Below are the code and all the weights of a small trained network. Each question names an input and a target symbol and asks about switching units off, where a switched-off unit gives its printed mean instead of its output.

import numpy as np


def w(rows, s, z=0):
    codes = np.array(rows[::2]) - 128.0
    scale = np.full(codes.shape[1], s)
    scale[-1] = z or s
    return codes * scale


def norm(h):
    return h / np.sqrt((h * h).mean(-1, keepdims=True) + 1e-5)


def f(y):
    return np.maximum(y, 0)


def softmax(a):
    e = np.exp(a - a.max(-1, keepdims=True))
    return e / e.sum(-1, keepdims=True)


def log_softmax(a):
    a = a - a.max(-1, keepdims=True)
    return a - np.log(np.exp(a).sum(-1, keepdims=True))


def net(x, mask):
    ids = ['ΔΨΩβζηθπ'.index(c) for c in x.split()]
    T = len(ids)
    res = E[ids] + P[:T]
    r = norm(res)
    for j in range(2):
        rows = slice(3 * j, 3 * j + 3)
        q, k, v = (r @ M[0][rows].T for M in (Q, K, V))
        z = softmax(np.where(np.tri(T) > 0, q @ k.T / 3**0.5, -1e9)) @ v
        o = O[0][rows]
        res = res + np.where(mask[j], z, o[:, -1]) @ o[:, :-1]
    y = f(norm(res) @ A[0][:, :-1].T + A[0][:, -1])
    res = res + np.where(mask[2:6], y, B[0][:, -1]) @ B[0][:, :-1]
    return log_softmax(norm(res)[-1] @ U[:, :-1].T + U[:, -1])


Q, K, V, O, A, B = {}, {}, {}, {}, {}, {}
E = w([
[201,116,65,172,89,177,94],'Δ',
[142,223,174,205,33,151,142],'Ψ',
[163,144,3,206,85,173,148],'Ω',
[90,124,100,154,168,210,177],'β',
[98,243,6,116,81,89,152],'ζ',
[88,125,148,139,122,169,204],'η',
[102,202,155,79,113,222,133],'θ',
[107,107,117,196,114,187,184],'π',
],0.0059)
P = w([
[149,133,144,110,136,70,83],'0',
[201,231,192,32,187,162,255],'1',
[58,123,129,164,121,110,117],'2',
[154,97,170,116,39,132,126],'3',
[166,154,128,166,172,149,204],'4',
[35,137,123,135,109,129,97],'5',
[149,102,171,106,40,135,127],'6',
[189,95,134,165,182,175,147],'7',
[25,142,133,136,98,141,96],'8',
],0.0094)
Q[0] = w([
[110,231,162,121,179,77,72],'head 0',
[224,58,132,99,155,120,91],'head 0',
[88,119,114,198,255,108,81],'head 0',
[122,70,114,128,113,122,195],'head 1',
[167,37,181,105,63,106,131],'head 1',
[78,134,113,149,211,126,114],'head 1',
],0.0074)
K[0] = w([
[32,138,155,155,18,179,128],'head 0',
[179,54,166,115,113,137,121],'head 0',
[84,121,51,96,90,248,222],'head 0',
[143,147,111,83,191,110,120],'head 1',
[161,143,132,163,134,1,55],'head 1',
[91,83,98,171,138,202,214],'head 1',
],0.008)
V[0] = w([
[132,169,75,67,77,178,145],'head 0',
[152,34,222,214,80,184,53],'head 0',
[139,78,216,7,91,142,158],'head 0',
[192,251,165,152,16,115,123],'head 1',
[77,204,87,189,83,8,124],'head 1',
[119,152,97,147,1,108,196],'head 1',
],0.005)
O[0] = w([
[234,110,182,73,85,248,178,135],'head 0',
[136,121,188,180,221,70,127,41],'head 0',
[145,28,140,110,143,165,59,65],'head 0',
[200,138,208,154,135,86,36,253],'head 1',
[124,254,120,239,49,202,39,168],'head 1',
[139,119,144,236,192,157,85,175],'head 1',
],0.0057,0.0032)
A[0] = w([
[158,183,158,170,106,139,148,181],'neuron 0',
[86,78,68,138,176,148,171,10],'neuron 1',
[84,94,141,169,80,97,31,118],'neuron 2',
[254,191,166,128,177,102,217,238],'neuron 3',
],0.0081,0.0013)
B[0] = w([
[142,99,113,99,198,85,197,228],'neuron 0',
[202,167,191,170,110,243,46,171],'neuron 1',
[78,65,114,91,170,121,118,212],'neuron 2',
[187,32,57,103,178,165,254,254],'neuron 3',
],0.0082,0.0064)
U = w([
[127,254,156,158,76,218,66,251],'Δ',
[181,135,210,185,138,84,43,68],'Ψ',
[206,62,181,70,92,161,76,95],'Ω',
[154,100,109,48,177,88,194,155],'β',
[30,176,56,83,18,98,175,129],'ζ',
[37,41,75,98,116,121,43,98],'η',
[195,165,105,180,120,128,179,113],'θ',
[24,152,157,208,151,38,136,163],'π',
],0.0073,0.0015)

Each question gives the input, a string of symbols that net reads in full, and the target symbol t.
The units are the heads (3 rows each of Q, K, V and O) and the neurons (one row each of A and B). Each row of codes is followed by its name. A weight is (code - 128) times the scale printed after its matrix; where a second scale follows, it is the last column's (O, A, B and U).
mask holds one flag per unit, heads first, then neurons. A switched-off unit (its flag False) gives its mean, the last column of its rows in O or B, instead of its output. The means were averaged over made-up inputs and are rounded, as every weight is.
A unit's drop is (log p(t) with every unit on - log p(t) with that unit switched off) / (log p(t) with every unit on - log p(t) with every unit switched off).
The circuit of an input: a set's keep is (log p(t) with only the set's units on - log p(t) with every unit switched off) / (log p(t) with every unit on - log p(t) with every unit switched off). Starting from all 6 units, units are removed one at a time, each time the one whose removal leaves the highest keep (on an exact tie, the one counted first), for as long as the keep stays at least 0.8.
units of the circuit, in order: the units of the circuit, biggest drop first
most important unit: the unit with the biggest drop
k most important neurons: the k neurons with the biggest drops, biggest first
heads that matter: for each layer, one digit per head in row order, 1 if its drop is at least 0.15 and else 0, layers parted by /
input η Ψ Ψ Ω, target η: heads that matter -> 10
input Ψ β β β β Ψ Δ, target Ψ: heads that matter -> 01
input π Δ ζ Ψ, target π: heads that matter -> 10
input η Δ Δ β Ψ θ η, target η: heads that matter -> 10
input θ Ψ θ η Δ Δ ζ, target Ω: heads that matter -> 11
input θ θ Ω, target η: units of the circuit, in order -> [neuron 3; neuron 2]
input β η Δ, target η: units of the circuit, in order -> [neuron 2; neuron 3]
input ζ η Δ β β Δ π, target Δ: heads that matter -> 01
input β Ψ Ω, target π: most important unit -> neuron 3
input β β ζ π β θ Ψ, target ζ: units of the circuit, in order -> [head 1; head 0]
input π θ β π ζ π, target ζ: units of the circuit, in order -> [head 0; neuron 3]
input Ω β ζ β, target θ: 2 most important neurons -> [neuron 0; neuron 1]
input ζ θ Ω, target ζ: units of the circuit, in order -> [head 0; neuron 3; neuron 1]
input η θ π θ, target η: units of the circuit, in order -> [head 0; neuron 2]
input π θ ζ Ψ θ Ω Ω Ψ η, target π: 2 most important neurons -> [neuron 3; neuron 1]
input ζ η π ζ, target Δ: units of the circuit, in order -> [head 1]
input π η Ω β η η β η η, target Δ: units of the circuit, in order -> [head 1; neuron 1; neuron 3; neuron 0]
input η π θ Δ β θ β, target η: 2 most important neurons -> [neuron 2; neuron 3]
input Ω Ψ π β, target θ: units of the circuit, in order -> [head 0; head 1; neuron 0]
input β π β, target Δ: units of the circuit, in order -> [neuron 1; head 1; neuron 3]
input Ψ π π π Δ θ Ω, target Ψ: units of the circuit, in order -> [head 1; head 0]
input Ω η η Δ, target θ: units of the circuit, in order -> [head 0; head 1; neuron 0]
input β ζ π Ω, target ζ: units of the circuit, in order -> [head 1; neuron 3]
input β η π β β θ, target Δ: 2 most important neurons -> [neuron 3; neuron 0]
input β β θ Δ, target ζ: heads that matter -> 01
